M =
array([[ 34.6, -19.8,  10.7,  -3.8],
       [ 48.7,  -5.8,  56.8,  -3.8],
       [-37.4,  67.8, -61.0,  63.4],
       [ 66.3,   3.5,  47.7,  21.5],
       [ 16.8,  14.9,  -8.3,  52.7],
       [ 55.6,  -9.7,  56.3,   2.6],
       [ 35.0, -16.0,  50.8,  -9.1],
       [ 26.4,  38.3,  -0.7,  77.2],
       [-30.4, -28.4, -20.1, -24.4],
       [-19.5,  20.8,  -9.3,  37.1],
       [ 44.0,  54.9, -20.1,  82.5],
       [ 13.5, -33.5,   9.3, -32.2]])
Rows and columns are counted from 1.
row 1 col 1 -> 34.6
row 4 col 3 -> 47.7
row 5 col 1 -> 16.8
row 6 col 4 -> 2.6
row 1 col 3 -> 10.7
row 6 col 3 -> 56.3
row 6 col 1 -> 55.6
row 10 col 3 -> -9.3
row 8 col 3 -> -0.7
row 6 col 2 -> -9.7
row 10 col 1 -> -19.5
row 8 col 2 -> 38.3
row 5 col 4 -> 52.7
row 7 col 3 -> 50.8
row 8 col 1 -> 26.4
row 2 col 2 -> -5.8
row 7 col 4 -> -9.1
row 10 col 2 -> 20.8
row 2 col 4 -> -3.8
row 1 col 4 -> -3.8
row 7 col 2 -> -16.0
row 2 col 1 -> 48.7
row 12 col 2 -> -33.5
row 11 col 1 -> 44.0
row 11 col 4 -> 82.5

A =
[[-0.11 -0.19  0.16  0.04 -0.15  0.02 -0.14  0.15  0.08  0.10 -0.14 -0.16
  -0.01  0.07 -0.07  0.08]
 [ 0.13  0.15 -0.11  0.12  0.11 -0.05  0.11  0.02 -0.13  0.16  0.07  0.12
  -0.02 -0.07  0.13 -0.05]
 [ 0.09  0.07  0.02  0.17 -0.07  0.09  0.05  0.01  0.09  0.09 -0.04 -0.09
   0.07  0.12  0.19  0.14]
 [-0.02  0.00 -0.01 -0.07  0.12 -0.08  0.03  0.05 -0.07  0.04  0.05  0.18
  -0.06 -0.10 -0.16 -0.11]
 [-0.12 -0.12 -0.02 -0.16  0.12 -0.03  0.04  0.11 -0.09  0.14 -0.01  0.14
   0.06 -0.07 -0.26 -0.23]]
Indices start at 1.
(1, 1) => -0.11
(4, 9) => -0.07
(5, 4) => -0.16
(5, 15) => -0.26
(5, 5) => 0.12
(1, 3) => 0.16
(5, 14) => -0.07
(4, 12) => 0.18
(2, 16) => -0.05
(2, 2) => 0.15
(2, 1) => 0.13
(4, 2) => 0.00
(5, 7) => 0.04
(4, 3) => -0.01
(5, 8) => 0.11
(5, 12) => 0.14
(3, 10) => 0.09
(4, 1) => -0.02
(2, 12) => 0.12
(5, 10) => 0.14
(3, 5) => -0.07
(5, 9) => -0.09
(3, 16) => 0.14
(3, 11) => -0.04
(3, 13) => 0.07
(5, 2) => -0.12
(5, 13) => 0.06
(3, 12) => -0.09
(3, 14) => 0.12
(2, 11) => 0.07
